[ 15  -3  -4  -6   1   5  25   0  -4  40  -5   1  -5  -8  14   0   1   5
  -5 -18 -15   2   1  10  -5 -11  -2   1  14  16  -3  -3  -6   9] : G > (54)
[ 47  -4   3   2   0  -3  12 -10  -1  42  -9   2  -3  -4   6   3   5  -3
  -6  -5 -22   0   2 -10   1  -3  -3   0  15  42  -2  -8   3   4] : Q > (49)
[ 38   1  -4  15  -4   0  14  -2 -19  43   5   0  -3  -8   5  -2   3   2
   7 -16 -15   3  -1 -15 -19  -1   0   7  16   9   0 -10   3   4] : Q > (52)
[ 26   0   2   7  -5  -3  32  -2  -5  49   0   5  -4   0   6   5  -2  -4
  -2 -15 -16   8   9 -23  -7  -5   1  -1   2  22  -4  -6   4  12] : G > (54)
[ 14  -5   5  -1   4  -1  17   1  -7  26 -15  -2   4  -3  -4  -2   1  -1
   0  -4  -9  -7   6   6   1  -7   3   1   4   2  -7  -1 -12   2] : G > (48)
[ 23  -9   6   3   7  -7  24   8 -10  31  -4   0   1 -16   4   5   5   3
 -15  -9  -8  -3  14   3 -24   2  -8   6   9   6   9  11   2   8] : G > (48)
[ 35  -2 -11   1  -8  -4  36 -13   1  65 -18   1  -3  -8   8   6   6   3
  -9  -5 -28  -2   6  -5 -16 -11   1   2  21  17   1  -3  -3   3] : G > (54)
[ 10  -4   5  -3  -7   1  25   0  -6  18 -11  -7  -6  -7  -3  -9  -1  -2
   0 -10 -12   0  -4  -3 -15  -5  -1   1   3  12  -4  -1   0   8] : G > (48)
[ 31   3  -3   5   1  -2  39   2  -9  40  -6  -2  -9 -10  13  11  -3   5
 -15 -12 -27   8   2 -18  -6  -1   9   4  16  23   1  -9  10  11] : Q > (52)
[ 26   0   1   9   1  -1  25   0 -14  39   5  11 -10  -1  10  -2 -16   5
 -10 -18 -16   6  -7  -5  -7   6  -3   1   9  13   1  -7   2   9] : Q > (52)
[ 35  -4  -2  -5  -5  -3  38  -2 -12  65 -16 -10   6 -13   4   5  -6  -2
 -13 -20 -22   5  -4  -4 -10 -11   2   3  19  21  -8  -8   4   8] : G > (48)
[ 37  10   3   7  -9  -2  24  -3 -10  42  -1   4  -3  -2  12  -8  10  -2
   0   0 -16   1   3  -9  -1  -7  -2  10   6  18   3  -3  -8   2] : Q > (52)
[ 22  -1   3  -6  -6  30  39  -4 -13  41 -25   4  -3  -2   5   7   5   0
 -20  -3 -18  -1   9   4 -18  -8   7   1   7  20   1  -8   6   4] : G > (54)
[ 18  -4   4  -1   2   1  22 -24 -15  42   4  -1   2  -4   0  -1   2 -10
   7  -6 -13   4  -2 -21  -3   1  13   7   2  23 -10   7  -2  -1] : G > (48)
[ 34 -23  -3  -6 -23  -5  25  -5 -11  39  -8   1   7  -6  -1   0   6   4
  -7  -6 -15   1   2  18 -13  -9   0  -3   9  22  -2  -2   2  12] : G > (48)
[ 56   3   1  -2  -1  -2  27  -3  -6  57  -6   4 -12 -17   8   6   5   1
  -7 -11 -31   6   6 -12  -6  -9   6  -5  17  18   9  -9   0   6] : Q > (49)
[-65   8   3  31   5  13 -23   9   2 -65  51   4 -17  32  -3 -45  -9 -22
   6 -21  64 -12   0  36  20  10 -11   4  -4   2  -2 -10  -4   0] : G > (54)
[ 57   0   1  14  -3 -10  15  -9 -13  46  -6   5 -10  -9  12  -6  -8 -13
 -10  -6 -16   4  -1   0  -4  -5   5  -9  10   8  13   4   3   7] : Q > (49)
[ 11  -1   9  -5  -6  -5  25  17   2   0   7   5 -16  -1  20  10   2   3
 -12  -8 -13  -4   4 -10 -11  13   8  -3   9  13   3 -30   8   9] : Q > (52)
[ 21   3   0   0  -6   3  28  -9  -5  34  -8   2  -2   2   4  -2   3   3
 -12  -4 -16   5   1   1  -2  -6  -1   0   8  19   3 -11  -4   0] : G > (54)
[ 20  -6   2  -3  -1  -2  26   1  -5  39 -12  -5   7  -4   3  -4  -3   2
  -4 -17  -7  -7   3   6  -1 -15   3   1  12   9   2   4   6   2] : G > (48)
[ 16   3   7  -4   1   1  23  -7 -23  59  17   2  -2  -7  -1  -1   4   6
 -13  -4 -18   5   6   3 -13   2   4   3  12   9   1   0   1   0] : G > (48)
[ 13   1   2   8  -4   0  11  10 -13  23  -6   3  -1   1   9  11   0   1
  -9 -12  -7  11   6  10 -10  10   3   2   2  18  -3 -14   2   7] : G > (54)
[ 28  -3  -5 -19  -1   0  33  -9  -8  65 -15   0   0  -9   1   1  -4  12
  -8  -2 -29   2  -1   4 -20 -14   3   7  14  15  -6   7   0   5] : G > (48)
[ 25 -26  -1  10  -2   2  20  -7  -6  33  -4   2 -16   3  10   0   4   6
 -10  -7 -14   6   6  -4 -14   2   0   3   6  22 -24 -14   1  10] : Q > (52)
[ 20   4   4   1   2  -2  17   1  -5  41 -10   1  -1  14   6  -5   2   6
 -11 -17 -10   9  10   2  -4 -13   5   2   3  17  -6 -18   1   9] : G > (54)
[ 34   0  -7   9   0   0  -5   3 -21  16  -8   6  -9   2  17   5   3   1
 -10 -19 -18   3   8  -3   2  -6  -5   1   9  10   1 -14  23   3] : Q > (49)
[ 35   8   7   1  -1   5  21 -11 -18  54 -10   6 -11  -7  11  -7   7   3
 -18  -8 -17  22   3 -11   6  -3  -1   1  10  11   6   0  12  10] : Q > (49)
[ 16   2   4   9   1  -3  27  -4  -7  48  -1   1 -10   2   2 -15  -4  -3
 -16 -14  -8   1   7   1  14  -6   0   3  10  17   1  -3   2 -35] : G > (54)
[ 32   2  -1  18   0  -7  22  -3 -14  28   2   4  11   0   7  -7  10   7
   0 -19 -11   2  23  -5  -3  -2   0  -2   0  15   1 -16   4  11] : Q > (52)
[  6  -7  29   6  -3   1  19  -5  -8  19  -5   9   2  -1   1  -3  -1   2
  -3   0  12  -6   2   6 -12  -5  18  10   7  12  -2  -1  -5   3] : G > (48)
[ 57   2  -9   6  -3 -17  23 -12 -24  65   8   3   2 -13   5   9   9   3
 -14 -11 -35  10   4 -15 -11  -7 -16   0  15  12   2   3   0   8] : Q > (49)

[ -2  -9  -2  -5  -1   3  10   6  -5   8  -3  -4   0  -1  18   3 -10  -1
   0   8  -1  12   2  -2   4   1   2 -13   6   5  -1  -5   1  -1] : rovu > (75)
[  2  -7  -2   3 -10  -2   5   4  -5  10   7 -17  -2  -8  26   5  -2   7
 -11   6 -21  18   6  -2   7   0  -3  -3  14  33   1  -1  21  -1] : pim > (77)
[ -5 -12  -1   1   1   9   9   2   2   5   4 -13  -2 -12  29 -11 -10  10
   9   1 -10  16   7  -2   2  -9  10 -10   1  10  -8  -5  11   2] : luv > (80)
[ -4   1  -3  15   0   1   0   3  -2   6   3 -17  -9 -12  28   1   4  14
 -12   2 -11  19  10  -1   3 -12  -7  -5   2  24  -3  -3   8   3] : pim > (82)
[  3 -17  -4  -3   5  10   2   1  -4  10   0  -8   0  -9  23 -10 -11   8
   9  -1  -2  14   4  -1  10  -9   8 -18  -9  15 -17  -3   7   4] : luv > (74)
[ -6 -14 -15 -11  -9  -5   9  -4   1   9  -7  -6  -6  -9  26 -10 -12   8
   5   5  -7  18   7   1   4  -2   1 -21   6  10  -4   0  14   0] : luv > (74)
[ -6  -2   5   2   6   3   9   1  -5   7   3 -14  -1 -16  19 -13 -12  12
   1   1  -6  15   4  -7   3  -8  12 -13  -1  14  -6  -5   8   1] : luv > (74)
[-13  -8  -3  29   1  13   8   8   3  12   1 -37  -9 -21  34  15  -2  21
  -8   7 -21  27  13  -6   5 -14  -1 -16  -2  37  -7 -11  10   0] : pim > (77)
[  8 -13  -4  27 -10  14  11  -3   4   8   7 -23  15 -15  19 -19   3  24
  -4   5 -12  13   9  -2   5  -3 -14   0 -11  17  -8 -16  14   2] : Bego > (79)
[-10  -2  -8   6   1  13  11  -1  -8   2  -3 -14   3  -5  18 -12  -7  13
   5  -1  -3   8   3  -5   6 -10   6 -10 -10  18   3 -11   5  -2] : Bego > (97)
[ -5 -11  -2   4   0  10  13   2  -1   6   5  -5  -2  -9  21  -7 -10   7
   3  -3  -7  16  11  -2   7  -7   5  -9  -5  14 -10 -11  10  -1] : luv > (88)
[-13 -15  -5  19 -15   8 -12  15   0   4  -3 -21  10 -10  20 -21  -8  22
   5  -1 -17  14  22   6   7   0   5  -4   8  21  -1 -11  11  21] : Bego > (79)
[ -4 -18   1  -1  11  20  13   6   0   7   6 -17  -5 -19  30 -10 -13   7
  11   2   0  23  10  -4   8 -11   9 -15 -11  14 -13 -11   7  -3] : luv > (88)
[  5  -2  -1   8   5   2   2   6  -8   1  -7 -15  -4  -6  32   0 -10   6
  -7   4 -16  21   7  -2   2 -10  -1  -1  10  27   4  -2  14  -2] : pim > (82)
[-11  -9  -1   0   3  14   6  -2   1   5  -1 -18  -1 -21  25  -8  -8  14
   5   2  -7  18   8  -2   5 -18   4 -13 -10  20  -9  -7  10  -2] : luv > (80)
[  1  -6  -3  10  10   4   1  12  -2   4   0 -22  -4 -11  38  -4 -14   6
  -9   0 -21  27  13  -3   9  -3   3  -4  18  28   1  -5   9   6] : pim > (77)
[ -2  -8   0  -3  -6   5   9  -2   1  15   4  -6   2  -7  27 -22  -6  13
   3   3  -9  13  15  -1  12  -4   2 -15   2  15  -6  -2  13   0] : luv > (74)
[ -2  -9  -5  -8  -4 -13   7   2  -4   6  -1 -16   3  -2  26 -10 -11   4
   2   0 -12  13   8   3   9   1  10 -10  12   9  -9  -3  -4   2] : rovu > (75)
[ -6 -16  -4   3   0  12   8  -2  -1   5  -3  -4  -1 -18  30  -3 -10   7
   8   2  -5  17   8  -2   6 -13   0 -23   0  20 -10  -7  13  -5] : rovu > (102)
[ -3 -16  -5  19  -4  12  10  11  -5   2  -3 -20   8 -10  18 -15   2  15
   2   7  -5  12  12  -1   6  -5  -1  -8 -14  11  -3 -11  15  -7] : Bego > (79)

[  2  -1  -1   0  -2   2  -4  -2  -6  -2  -2  -2  -5   1   0  -2  11   1
   0   8  -2  -4  -3 -17  13   0  -1   0   4  -5 -12  -2  -2   1] : Gimu > (24)
[  2   0   0  24   2   3  -8  -1 -20   2 -10   2   9  -5   1   1   7  -1
  -1  -6   0 -10   2   4   1   8  -4   3   3   5  -5  -5  -2  -8] : niso > (16)
[  1  -2  -1  -6  -9   5  -6  -4  -2  -4  -5  -4  -4   1   1  -1  13   2
   1   9  -2   1  -1 -28  17  -1  -2   0   5  -7 -17  -4  -1  -3] : Gimu > (25)
[  2   1   0   3  -2   7 -13  -3 -10  -7  -8  -1  -6   2   3  -2   7   2
   0   7  -5   2   2 -17  -1   3  -1  -7   4  -4  -9  -7  -2  -1] : Gimu > (25)
[  5   4  -3  12   5   3  -4   0 -23   3  -9   5  -1   2   3  -3   5   3
  -1   0  -2  -8   2   4  -3   3  -7  -2   2   5  -6   3 -11  -5] : niso > (17)
[  5   6  -1  17   8   5 -12  -2 -25  -1 -13   4   7  -2   2  -1  11  -1
  -1  -4  -2  -9   5   4  -9   8  -6  -3   3   5  -5  -3  -9  -3] : niso > (16)
[  4   5   7   0  10  12 -14  -5 -33 -10 -14   1 -11   6   0  -7   6   5
  -2   2  -5   0   6 -16  -5   4  -3 -10   5  -1  -7  -9 -20   6] : Gimu > (24)
[  2  -1   0  -3  -2   3  -5  -4  -9  -2  -6  -1  -1   1   0   0  10   2
   0   4  -1  -2   1 -21  11   1  -2  -1   4  -4 -12  -4  -4  -2] : Gimu > (24)
[  2   5  -3  15   0   1  -8  -3  -6   2 -10   3  16 -10   1   0   2  -2
   0  -3   3  -8   2   8   9   4 -10   3   5   5  -5   1   1  -5] : niso > (16)
[  2  -2   2   6  -1   9 -14  -5 -15  -7 -11   1  -4   1   1  -2  -1   5
   1   5  -3  -5   6 -19  11   1   3  -5   5  -5 -12  -6 -10 -11] : Gimu > (24)
[  6   0  -4  14   2   4  -2  -2 -19   5  -9   2   9   2   2   0  15   2
   0   3  -5 -10   2  -4   6   5  -5   4   5   2  -9   1  -3  -6] : niso > (17)
[  3   1   0   0   3   7 -12  -3 -16  -4  -8   0  -6   3   2  -3   8   3
  -1   4  -7   1   6 -16  -6   3   1  -6   4  -3  -8  -4  -9   1] : Gimu > (25)
[  4   5   4   2   8  12 -19  -4 -31 -10 -16   1 -10   6   1  -4  10   4
  -1   3  -6   0   7 -21  -8   4  -1  -9   6  -2 -10 -10 -17   2] : Gimu > (25)
[  4   3  -1  16   5   2  -3  -2 -15   3  -8   5   6  -2   0  -1   0   2
  -1  -2   0 -13   3   8   6   4  -5  -4   3   5  -4   1  -9  -4] : niso > (16)
[  4   0  -2   9   1   8 -13  -4 -11  -8  -9   0  -6   2   1  -3   9   3
   0   9  -5  -6   5 -20   9   1   3  -8   6  -5 -12  -5  -8  -2] : Gimu > (25)
[  2  -6  -7   4  -9  -4   9  -1   3  13   3  -2  10  -4   1   2   7   0
   0   1   4  -3  -6   1  20  -2 -10  12   0  -1 -14   5   9  -7] : niso > (17)
[ 6  0 -3 21  3  4 -8 -1  0  2 -3  4  8 -6  0 -1  6 -3  0 -3  0 -4  4 10
 -6  6 -1 -1  4  1 -2 -1  3 -3] : niso > (16)
[  3   0   1  -4   3   9 -16  -4 -18  -6  -8  -2 -11   3   1  -3  12   2
  -1   5  -4   6   2 -22 -10   2   3  -5   5  -6 -11  -6  -6   2] : Gimu > (25)
[  4   3  -1   3   6   5 -11  -3 -22   2 -13   3   3  -1   2  -1   8   3
  -1  -2  -1  -6   5  -5  -4   5  -6   3   4   2  -9   2 -11  -5] : niso > (17)
[  6   4   1  19   9   8 -18  -3 -33  -3 -19   4   0  -5   3  -3   3   0
  -1  -9  -2 -10   7   2 -14  10  -6  -2   3   7  -7  -9 -14  -9] : niso > (16)
[  7   3  -1  15   7   7  -9  -3 -32   0 -15   4  -1   1   3  -2   8   3
  -2  -2  -2  -9   4  -3  -2   8  -7  -3   4   4 -11  -6 -15  -6] : niso > (17)
[  2   5   2  -6   3   7 -10  -2 -13  -9  -9  -1  -8   5   2  -3   7   4
  -1   9  -5  -3   5 -20   1  -2   0  -8   4  -2  -8  -2 -15   2] : Gimu > (25)
[  2   1  -2  -4  -4   8  -5  -2  -3  -3  -5  -1   2   3   3   0   8   2
  -1   4  -1   6   5 -19   5   1  -2  -3   4  -5 -12  -4  -1  -2] : Gimu > (25)
[  0   0   0  -6  -2   6 -10  -4  -8  -5 -10  -2  -4   2   0  -2  12   4
  -1   9  -5  -7   4 -29  10  -1   4   0   3  -7 -14  -1  -9  -5] : Gimu > (25)
[  7   7  -2  10   6   5 -14  -3 -17  -1 -14   4   4  -8   1  -2   4   0
  -1  -6   1  -6   6   3  -4   5 -10  -1   4   3  -8  -3 -11  -4] : niso > (16)
[  3   1  -2  16   3   4  -8  -3 -16   4 -13   3  13  -6   0   1   7   0
  -1  -8   1  -8   6   3   0   8  -6   5   3   5  -7  -2  -3  -8] : niso > (16)
[  3  -1   0  -3  -3   6  -3  -4  -3  -6  -4  -1  -8   7   1  -2   9   3
  -1  10  -3  -3   2 -23  13  -1   1  -8   2  -6 -11  -3  -9   0] : Gimu > (25)
[  6   4   0  10   8   7 -13  -2 -26   3 -14   1   5  -3   2  -1   4   2
  -1  -7   0  -4   8   4 -11   6  -8  -1   5   4  -8  -1 -11  -4] : niso > (17)
[  3  -1  -2  20   3   3  -4   0 -19   5  -7   2   6   1   0  -1  10   0
   0  -4  -1  -9  -2   4  -2   7  -3   2   2   4  -5  -2   0  -6] : niso > (16)
[ -1  -3   1  -3  -4   5  -7  -4  -6  -2  -5  -3   0   2  -2  -1   7   4
   0   4  -3  -1   2 -22   9  -3   5   1   4  -6 -11  -1  -2   0] : Gimu > (25)
[  4   2   0   0   2   8 -16  -4 -13  -7  -9   0  -9   1   2  -4   9   3
   0   8  -5   0   6 -23   1   1   1  -6   5  -7 -14  -6 -12   0] : Gimu > (25)
[  4   0   1   1  -2   7  -9  -4 -13  -6 -11   0  -4  -1   0  -2   7   2
   0   2  -1  -4   3 -20  14   1  -5  -4   5  -3 -16  -7  -9  -4] : Gimu > (24)
[  1   0   2  -6   3   7 -17  -4 -12  -7 -10   0  -6   1   1  -4   2   5
   0   6  -4  -4   8 -21   1  -1   5  -3   3  -6 -11  -1 -14  -3] : Gimu > (24)
[  5   2  -3  26   8   3 -12   0 -15   2 -10   5   8  -4   0  -2   9  -4
  31  -4   1 -15   5   8  -4   8  -1   0   3   3  -5   0  -3  -7] : niso > (16)
[  4   2   2  -2   3  12 -14  -3 -12  -9 -11   1  -4   4   1  -3   7   5
  -2   6  -5  -3  11 -19  -1   1   2 -12   5  -6  -9  -3 -14   0] : Gimu > (25)
